(in the rows, 128 means zero)
Each row of numbers stands for one object and depends on some of the facts below. Use the named rows to name the rest.

Facts:
bebefor (μ 87) (ρ 386) (λ ladren, vosko)
beflik (μ 87) (ρ 262)
betrus (μ 87) (ρ 102) (λ genoles, flugufle, gido)
bretir (μ 87) (ρ 262) (λ litol, kazor)
broni (μ 87) (ρ 262) (λ flifulor, nuflal)
brule (μ 916) (ρ 744) (λ zibu, loso)
brupar (μ 916) (ρ 5) (λ logri, sunaten)
bruskol (μ 916) (ρ 386)
datrol (μ 916) (ρ 345) (λ mavide, miflosek)
dazos (μ 916) (ρ 345) (λ dibil, domalir, ploram, vegre)
dedruk (μ 87) (ρ 386) (λ mugas)
dibil (μ 916) (ρ 5) (λ genoles, litol)
ditreklor (μ 87) (ρ 102) (λ dibil, sagre)
domalir (μ 87) (ρ 262) (λ litol)
dregak (μ 87) (ρ 744)
drubos (μ 916) (ρ 345) (λ dibil)
famuk (μ 916) (ρ 262) (λ grota)
fleril (μ 87) (ρ 345) (λ ditreklor, litol, betrus, tibrak)
flifulor (μ 916) (ρ 262) (λ ditreklor, genoles)
flilin (μ 916) (ρ 345)
flomes (μ 87) (ρ 790) (λ drubos)
flugufle (μ 87) (ρ 262) (λ domalir)
fufos (μ 87) (ρ 102) (λ sedi)
galol (μ 87) (ρ 790)
genoles (μ 87) (ρ 262) (λ saskar, litol)
genul (μ 87) (ρ 345) (λ saskar, taflo)
gido (μ 916) (ρ 102)
gisutro (μ 916) (ρ 262) (λ betrus)
gradufli (μ 87) (ρ 386) (λ pleklu, sagre)
graplo (μ 87) (ρ 345) (λ sunaten)
griklus (μ 916) (ρ 345) (λ graplo)
grofe (μ 916) (ρ 262) (λ stesto)
grota (μ 916) (ρ 102) (λ beflik)
grubra (μ 916) (ρ 386) (λ konitam, grofe)
grudigruk (μ 916) (ρ 102) (λ griklus, potam, betrus)
grunes (μ 916) (ρ 345) (λ brule, skiflubi)
kazor (μ 916) (ρ 386) (λ dibil, litol)
kigris (μ 87) (ρ 102) (λ sedi)
klestal (μ 87) (ρ 345) (λ bretir, zopasker)
kloflagra (μ 87) (ρ 102) (λ stedur, litol, kigris)
konitam (μ 87) (ρ 262) (λ saskar, taflo)
ladren (μ 916) (ρ 102) (λ sagre, sunaten)
laklotis (μ 916) (ρ 790) (λ stedur)
lefluplus (μ 916) (ρ 345) (λ tomis, rodri)
litol (μ 916) (ρ 262)
logri (μ 87) (ρ 386) (λ sunaten)
loso (μ 87) (ρ 262)
maplum (μ 87) (ρ 262) (λ saskar, litol)
mavide (μ 916) (ρ 262) (λ litol)
miflosek (μ 87) (ρ 262) (λ litol, sagre)
miron (μ 87) (ρ 5) (λ dibil, pleklu, togi)
molu (μ 916) (ρ 744) (λ vegre)
mugas (μ 916) (ρ 262) (λ zovel)
naple (μ 87) (ρ 262) (λ zovel, treklun)
nedek (μ 87) (ρ 744) (λ rustim, dibil, pleklu, lefluplus)
nogra (μ 87) (ρ 262) (λ datrol, betrus, drubos)
nokle (μ 87) (ρ 102)
nuflal (μ 87) (ρ 262) (λ sedi)
pagrames (μ 916) (ρ 790)
pleklu (μ 87) (ρ 262)
plezos (μ 87) (ρ 744) (λ maplum)
plide (μ 916) (ρ 345) (λ skoru)
ploklekar (μ 87) (ρ 5)
ploram (μ 916) (ρ 790) (λ pleklu, mavide, sagre)
ploskar (μ 916) (ρ 262) (λ sunaten)
plotrom (μ 916) (ρ 262) (λ zukles)
potam (μ 87) (ρ 345) (λ genoles, mavide)
potran (μ 916) (ρ 744) (λ sagre, kazor)
relim (μ 916) (ρ 102) (λ flifulor)
rodri (μ 87) (ρ 5) (λ litol)
rustim (μ 87) (ρ 744) (λ drubos)
sagre (μ 916) (ρ 345) (λ litol)
saskar (μ 87) (ρ 744) (λ mavide)
sedi (μ 87) (ρ 262) (λ mavide, sagre)
siplado (μ 916) (ρ 5) (λ tomis, mavide)
sistus (μ 916) (ρ 744) (λ zovel, datrol, gido)
skeplu (μ 916) (ρ 262)
skiflubi (μ 916) (ρ 262) (λ litol)
skigran (μ 87) (ρ 386)
skitel (μ 87) (ρ 386) (λ datrol, ziplom, saskar)
skoru (μ 87) (ρ 345) (λ genoles, tibrak, genul)
skufur (μ 916) (ρ 262) (λ saskar, litol)
soneplar (μ 87) (ρ 262) (λ dazos)
sostik (μ 87) (ρ 5) (λ genoles, ploram)
sostim (μ 916) (ρ 262) (λ gido, miflosek)
stamak (μ 916) (ρ 102)
stedur (μ 916) (ρ 386) (λ taflo, mavide)
stesto (μ 916) (ρ 262) (λ datrol, taflo, skoru)
stikluk (μ 87) (ρ 262) (λ mavide)
stisar (μ 87) (ρ 102) (λ pleklu, flugufle, tibrak)
sunaten (μ 916) (ρ 262)
taflo (μ 87) (ρ 345) (λ zovel, genoles)
tavuk (μ 87) (ρ 262)
tibrak (μ 87) (ρ 345) (λ zovel, litol)
togi (μ 87) (ρ 345) (λ zovel, litol)
tomis (μ 916) (ρ 345) (λ taflo)
trazofle (μ 916) (ρ 5)
treklun (μ 916) (ρ 386) (λ betrus)
tridro (μ 916) (ρ 345) (λ sagre)
trubri (μ 87) (ρ 102) (λ dibil)
tubun (μ 87) (ρ 262) (λ pleklu, maplum)
tuvu (μ 916) (ρ 5) (λ zoteni)
vegre (μ 87) (ρ 5) (λ tibrak)
vosko (μ 87) (ρ 262) (λ vegre)
zibu (μ 916) (ρ 262) (λ zukle, loso)
zimiklek (μ 916) (ρ 744)
ziplom (μ 916) (ρ 102) (λ miflosek)
zopasker (μ 916) (ρ 5) (λ pleklu, saskar)
zoseri (μ 87) (ρ 345)
zoteni (μ 87) (ρ 345) (λ mavide, tibrak)
zovel (μ 87) (ρ 744) (λ litol, mavide)
zukle (μ 87) (ρ 102) (λ zukles)
zukles (μ 87) (ρ 262) (λ zovel, litol)

Some objects and their rows:
[102  88 137 136 123 146 142 101 135 104 132  82 187 106 187 136  99 174
 169 129 122 109 124 103 121 140 107  95 136  89 111  98 100 140 131] -> vegre
[110 109 153 138 146 125 139  97 108  93 130  76 185  92 178 139 102 171
 160 130 119  88 114 120 125 144 127  71 137  92 115 119  98 146 142] -> pleklu
[112 108 153 137 148 126 140  95 109  95 130  76 185  90 178 139 101 172
 158 128 118  89 114 119 123 147 130  71 140  91 115 120  98 145 145] -> tubun
[135 120 144 148 125 103 144 118  98 166  83  87 157 135 171 138 115 132
  73 126 153 100  96 118 201 180 127  94 116  86 138  86  82 148 151] -> sunaten
[ 94  94 135 128 130 145 135  87 146 116 137  82 189  90 169 140  83 158
 160 139 122 106 111 102 114 152  93  79 141  85 103  96  96 124 141] -> kloflagra
[129 126 121 136 115 127 155 112 119 201  85  96 168 137 164 146 106 149
  69 124 153 120 104 100 186 176  93 105 124  83 116  91  87 111 141] -> kazor
[100  93 140 131 138 142 141  92 133 111 132  87 193  97 180 139  90 167
 166 135 120  98 119 107 121 147  99  91 133  84 102 101  94 142 127] -> skigran
[111  80 145 133  78 156 121  78 149 111 111  67 185  95 183 130  96 165
 167 138 136 142 119 106 103 144 124  62 156  76 108  86 107 152 117] -> zoseri
[132  95 143 137  57 135 128  96 137 190  55  76 159 146 172 130 113 147
  75 125 172 155  98 108 168 178 120  81 132  78 118  66  95 143 123] -> flilin
[106 102 151 141 147 128 142  95 112  89 131  73 184  90 181 139 106 165
 159 130 117  88 115 117 128 145 127  72 136  93 118 116  97 148 145] -> beflik
[109 107 149 140 146 128 142  98 112  94 133  74 182  91 180 139 105 167
 159 132 116  92 115 114 125 144 127  74 136  94 120 119  98 147 145] -> soneplar
[105  79 131 140  78 166 126  78 160 112 121  60 181  91 182 140 105 159
 160 136 131 147 127  94 111 152 119  61 165  75 109  88 110 140 134] -> togi
[121 107 136 135 116 121 149 109 121 190  76  96 167 148 169 138 106 147
  75 122 156 110 101 110 186 179  97 110 108  88 112  80  81 131 132] -> bruskol
[ 96  89 141 126 130 140 134  89 142 114 132  86 191  95 173 134  83 158
 164 139 123 104 106 108 112 146  93  83 131  90 108  95  95 134 131] -> nokle
[118 118 146 147 150 109 157 109 104 169  70 101 154 136 170 149 136 145
  63 124 139 115 103 107 191 167 101 107 113 106 113  76  81 143 153] -> sistus
[133 121 143 143 133 113 152 112 105 173  81  85 155 133 162 149 115 150
  58 115 153 105  97 112 189 192 130  87 130  86 120 100  88 128 166] -> skufur
[110 103 146 139 145 130 145 101 112  93 133  74 179  90 183 137 107 166
 157 132 115  95 115 114 122 140 129  77 131  99 123 120  99 149 146] -> nogra

Name these rows:
No name comes twice in this set of rows, the named rows included.
[105 110 139 133 134 133 135  96 127 121 133  88 197  98 175 137  84 172
 172 137 121  97 126 108 120 142  99  88 139  82  97 104  92 137 124] => gradufli
[119  83 136 138  79 152 114  87 149 106 122  74 182  88 186 128  89 143
 170 148 137 139 121 103 116 145 125  64 161  60 124  74 103 167 116] => graplo
[124 104 137 141 104 122 146 120 121 183  76  93 163 154 173 137 109 156
  81 116 160 119 105 109 187 176 105 111 116  88 118  75  86 134 138] => tuvu
[ 99  87 133 123 132 146 141  97 145 116 136  86 184  92 177 132  86 159
 159 143 119 114 105 101 105 139  96  90 125  97 118 100  98 136 132] => betrus
[107 104 133 122 128 141 138  97 136 125 135  91 189  91 173 132  82 164
 162 144 121 115 104 104 105 132  94  84 133  91 116 104  99 127 127] => trubri
[131 112 151 139 133 109 150 118 103 169  77  87 152 139 168 138 117 151
  62 115 152 106  93 116 184 182 132  95 111  97 127  98  85 146 156] => stesto
[101 108 155 141 172 125 146  89 110  93 125  96 184  85 179 149 116 166
 156 137 106  98 120 110 126 135 105  85 141  96 102  97  93 151 140] => dregak
[133 105 145 133 112 120 145 116 117 184  73 103 166 152 167 138  98 166
  74 111 165 118  97 113 179 187 113 108 126  78 110  79  88 131 137] => zopasker
[136 122 139 141 129 110 154 125 101 176  80  87 151 138 170 137 119 149
  62 121 150 114  95 112 183 170 128  97 111 100 138 102  88 140 155] => flifulor
[113 101 136 133 125 142 140 105 126 112 132  89 190 102 184 137  92 181
 169 130 124 111 120 107 118 136 109  91 144  82 113 104 101 134 125] => miron

Now the same objects, written a new way:
Some objects and their rows:
[125 127 113 148 157 156 111 113 122 134 201 153 101 103  84 122 112 133
 149 136  75 134 102 160 127 130] -> graplo
[130 131 124 125 153 160 103 133 125 135 212 131 146 114  67  92 128 125
 140 153  78 156 145 147 124 125] -> dedruk
[124 132 123 127 157 153 111 125 122 146 192 123 130 102  89  98  97 133
 135 141 111 145 143 142 136 159] -> miflosek
[143 150 119 134 141 151  96 130 131 165 245 146 131 104  96 125 134 126
 147 163  77 113 124 160 119 152] -> miron
[127 136 124 127 159 152 108 123 122 146 195 120 136 105  94 105 111 134
 134 151 116 147 145 144 139 156] -> domalir
[120 124 116 140 149 155 109 128 127 140 219 146 130 103  99 128  94 127
 145 156  53 138 113 153 118 143] -> zoteni
[123 123 114 137 150 153 112 130 127 142 217 143 122 102  95 123  91 127
 144 152  44 137 117 151 114 147] -> genul
[140 134 132 133 151 152 107 131 121 145 231 136 114 103  83 134 129 122
 147 178  67 133 146 156 109 136] -> nedek
[128 154 124 139 158 152  94 130 120 122 135  98 143  97  71 106 100 139
 139 128 116 147 116 152 114 152] -> beflik
[124 135 124 126 154 154 109 128 124 147 199 117 137 101  96 102 101 133
 135 144 109 147 148 144 133 159] -> maplum
[125 119 104 130 117 130 148 141 121 113 112 141 107 153 169 167 171 116
 175 133 122 129 137 135 130 105] -> dazos
[131 122 119 128 123 142 140 129 115 118  84 129 160 164 154 144 191 117
 159 116 113 111 163 119 115  79] -> brule
[127 124 111 115 122 128 149 144 116 113  78 114 112 151 157 133 152 126
 166 106 176 141 166 118 141 122] -> flifulor
[122 111 101 127 112 131 148 148 120 110 100 139 113 150 160 153 149 120
 175 116 107 128 132 125 124 106] -> plide
[139 116 105 113 118 126 143 148 115 101  96 125 132 165 136 123 161 124
 165 120 136 152 163 114 135  97] -> stedur
[134 118 117 124 119 115 151 144 113 126 108 106 116 141 149 140 122 118
 167  80 161 127 199 112 136 119] -> laklotis
[139 113 118 121 114 128 152 145 114 115 108 136 113 153 144 144 166 117
 172 122 118 123 169 119 114  94] -> sistus

Rows to name:
No name comes twice in this set of rows, the named rows included.
[108 141 120 136 151 175 105 114 130 166 171 137 170 100 119 109 126 134
 136 144  83 105 110 151 116 153] => zukle
[126 120 109 138 151 152 111 128 125 135 208 143 133 105 100 122  74 133
 139 150  45 137 102 144 119 152] => taflo
[137 121  98 115 129 121 147 126 113 108  58 111 139 167 173 132 117 141
 145 107 168 135 147 100 153 132] => litol
[144 135 106 133 113 127 141 128 116 125 109 152  96 150 141 140 202 124
 183  95 155 101 135 136 135  93] => brupar
[140 129 109 126 124 130 134 146 114  89  53 114 143 165 123 127 178 123
 169 111 145 146 148 126 125  85] => bruskol
[135 135 122 138 162 155 104 116 117 122 199 141 106 112  50  93 139 132
 144 140 107 155 136 155 137 116] => logri
[111 139 123 134 165 170  97 111 123 149 162 114 187 112 102  95 109 132
 122 133 103 136 142 140 134 143] => loso
[145 123 122 133 155 151 111 119 118 139 209 135 134 116  85 117  85 137
 130 155  51 128 133 136 114 139] => zovel
[148 134 127 133 157 147 107 124 118 137 214 131 121 111  81 131 105 132
 139 173  62 133 134 149 111 141] => rustim
[124 131 106 120 111 134 153 141 121 131  72 133 111 142 175 147 183 131
 174 116 152 109 125 128 123 129] => relim
[130 129 126 123 151 155 106 140 125 133 233 133 132 107  61  92 127 123
 145 158  78 161 157 150 120 128] => skitel
[147 146 114 135 144 148  96 123 127 161 237 146 138 112  97 120 115 133
 139 154  68 113 117 150 120 154] => rodri

